Each row is followed by roughly how far along a hidden order it lies, from 0 to 9. A new part has a new order.
(in the rows, 128 means zero)
[122 142 160 140 121 142 123 124 126  93  86 132 135 124 123 127 133 138
 129 132 130 128 114 146 171 124 130  63 121 116 153 124 120 141 108 119
 122 130 141 134 114 116 106 131 131 133 120 127 126 134  54 130 123 134
 111 124 128 132 133 119 140 163 133  93 131 144 133 204 128 140 127 173
 120 114 107 131 134 132 121 121   1 147  91 115 163 123 127 119  77 127
 109 129 136 136 118 157  97 120 157 147  99 146 150 125 141  89  64 142
  93 144 123  91 147 127 139 113 122  84 124 129 127 112  91 138 168 109]  2
[127 131 145 119 126 129 118 125 107  99  97 150 129 112 124 154 129 133
 129  99 127 144 150 121 148 128 138  94 122  92 129 144 131 141 121 123
 113 141  48 122 139 126 134 174 114 117 142 125 106 151 158 128 139 131
 115 133 127 134 125 123 134 104 137 109 131 138 114 110 142 147 138  87
 118 108  53 127 122 133 132 115   1 118 112 218 158 125 127 136 107 124
 115 131 105 113 124 164 100 135 140 142  96 119 151 123 158 198 162 152
 147 152 119 101 135 113 118 128 124  88 130 130 131 165 173 150 147 107]  1
[144 118 134 127 130 138 137 127 135 113 139 131 118 116 124 124 135 131
 125 160 133 125  77 143 116 120 122  97 135 113 144 127 128 145 136 108
 114 141  79 123 134 142 123 177 129 116 115 144 114 189  80 125 109 133
 107 135 124 123 123 121 135  62 124  97 145 127 133 147 134 132  91  78
 130 110  97 124 145 124 132 114  72 128   1 186 172  85 115 123 101 135
 121 120 110 124 127 115 114 116 160 122 109 124 139 122 113 131 123 126
 152 129 131 136 140 127 101 125 130 115 124 126 137 139 172 128 193 140]  5
[125 132 140 132 128 138 108 120 125 119  92 139 135 140 125  59 128 119
 128 138 129 125 133 127 108 124 128  60 123 114 127 136  61 135 113 129
 153 129 152 139 114 109 142 112 125 147 110 166 115 179 133 130 132 135
 127 133 127 126 135 121 129 147 132 124 158 129 100  85 123 142 101 107
 134 140  97 134 135 122 121 133 130 113 111 114 167  73 122 147 116 125
 123 140 147 125 105 128 153 120 183 127 236 118 132 134 131 162 109 150
 107 141 127 133 119 128 118 112 128  98 107 125 167 173 117 113 102 113]  3
[127 130 121 138 128 126 104 131 131 148 144 126 140 103 117  88 128 138
 133 103 125 114 107 130 111 124 132  86 124 120 150 111 167 124 147 126
 133 105 154 152 121 140 127 155 167 146 126 114 129 185 114 120 129 124
 119 131 127 125 128 126 141 136 122 122 112 126 117 101 113 129 126 133
 136 137 123 128 136 121 129 145 103 128 110 149 144 145 131 123 174 135
 136 122 136 134 132 139  74 119  82 141 120 125 121 114 121 131 100 173
 128 123 135 125 143 118 129 131 123  94 120 126 149 121  94 117 102 135]  9
[127 117 132 135 128 122 124 132 139 162 148 117 130  89 114  68 136 110
 130 117 132 155 115 134 141 123 129  69 117 147 126 103  32 136 143 118
 154 136 224 131 141 117 115 122 135 128 146  93 123 135 115 130 115 141
 145 131 133 125 126 133 128 147 137 106 137 128 121 167 113 123 124  64
 131 178 155 121 131 121 124 121 158 110 119 138  94 142 130 128 121 117
 124 129 152 132 144  87  81 136   1 128 156 140 123 115 142 116 176 153
 158 111 135 131 135 121 114 126 118 139 123 157 141 106  98 112  85 135]  9
[129 129 126 122 125 112 148 131 115 140 141 143 130 132 127 154 132  87
 130 135 125 124  72 150 132 123 131 132 109 169 130 127 112 116 135 137
 111  83  90 134  99 113 141 198 119 125 109 114 112 148 148 123 125 132
 137 127 131 127 130 127 115 100 120 101 107 112 139 160 134 125 158 143
 134 114 106 127 121 119 124 156 185 142 127 106 134 140 122 148  93 129
 129 123 117 122 125  99  58 133 104 141  49 107 148 125 138 171 122 121
 105 114 138 114 109 130 131 106 138 145 119 117 129 119 180 127  89 115]  4
[129 111 131 128 129 138 106 123 122 110 127 136 132  74 126 201 120 116
 125 125 132 163 125 129 149 136 129 164 144 136  68 127 158 121  79 142
 154 118  42 143 180  78 123 103 141 131 111 162 125 106 179 139 114 121
 122 129 131 129 136 128 118 170 131 135 130 123 129 217 130 125  97 169
 143 119  79 132 122 122 125 135 128 151 167 156 145 158 131 119 109 111
  99 147 184 145 123 139 109 131 199 139  91 132 143 126 127 143 102  79
 100 135 132 127 141 127 114 114 137 115 128 130 115 127 168 130 169 100]  2
[129 131 141 126 126 132 122 121 126 123  88 148 109  59 128 135 134 142
 130 108 134 123 120 130 130 119 129  49 108 125 127 124 140 139 122 131
 121 150 182 131 110  95 130 127 156 131 118 132 129 109  97 114 114 125
 121 119 127 127 126 127 124 156 117 108 131 122 120 126 131 146 130 132
 137 116 120 127 106 117 129 128  86 135  66 137 188 137 125 133 141 109
 119 120 104 124 136 130 124  96  57 111 187 131 144 134 132  53 115 120
 122 129 119 123  95 119 129 125 104 121 123 132 119  29 131 131 155 101]  4
[129 139 136 134 126 150 126 129 111 119  81 130 112  37 127 103 131 150
 136 118 134 114 156 130 105 132 131 178 120 105 159 148 113 133 145 123
 145 160 178 112  99 108 123 169 130 130 129 107 132 135 162 137 141 133
 127 146 129 132 132 121 125 163 143  99 133 149 138 120 152 160 134 127
 118 129  93 126 137 141 137 122 124 135 133 153 157 143 132 129  98 122
 119 145 118 143 114 139  83 116 130 122  53 116 142 132 117 109  48 176
 133 153 126 119 127 121 132 127 131 137 129 121 119 124  57 123 148 123]  3
[132 101 153 128 128 151 135 122 103 133  89 129 127   1 125 141 142 147
 124 124 133 122 125 128 132 129 129  89 117 159  93 145  56 132 122 122
 117 184 103 146  98 150 138 122 116 126 123 167 133 147 206 138 130 132
 113 130 130 128 132 123 119 152 124 144 143 140 117 142 124 127 118 153
 103 122 105 127 109 131 130 140 176 137 132 194 169 125 123 137 107 100
 120 126 124 120 125 128 107 127 171 140 181 123 152 130 135 224 137 136
 133 128 132 130 135 122 124 144 150 114 122 108 127 100 130 133 138  98]  0
[126 127 130 128 127 118 137 125 131 139 125 149 131 113 139 114 126 141
 128 128 135 112 183 133 113 122 131 181 124 122 144 129  98 117 141 129
 117 147 239 140 126 124 132 104 136 118 121 146 128 165 105 127 155 126
 131 119 124 124 130 125 129  89 130 143 141 127 144 144 110 133 132 100
 140 155 147 134 133 122 125 131 131 132  93 171 130 119 121 129 104 115
 108 132 133 119 136 121 145 120 103 118  10 158 127 125 146  78  90 139
 130 119 132 138 112 135 118 130 122 140 128 128 117 108 110 131  93 120]  4
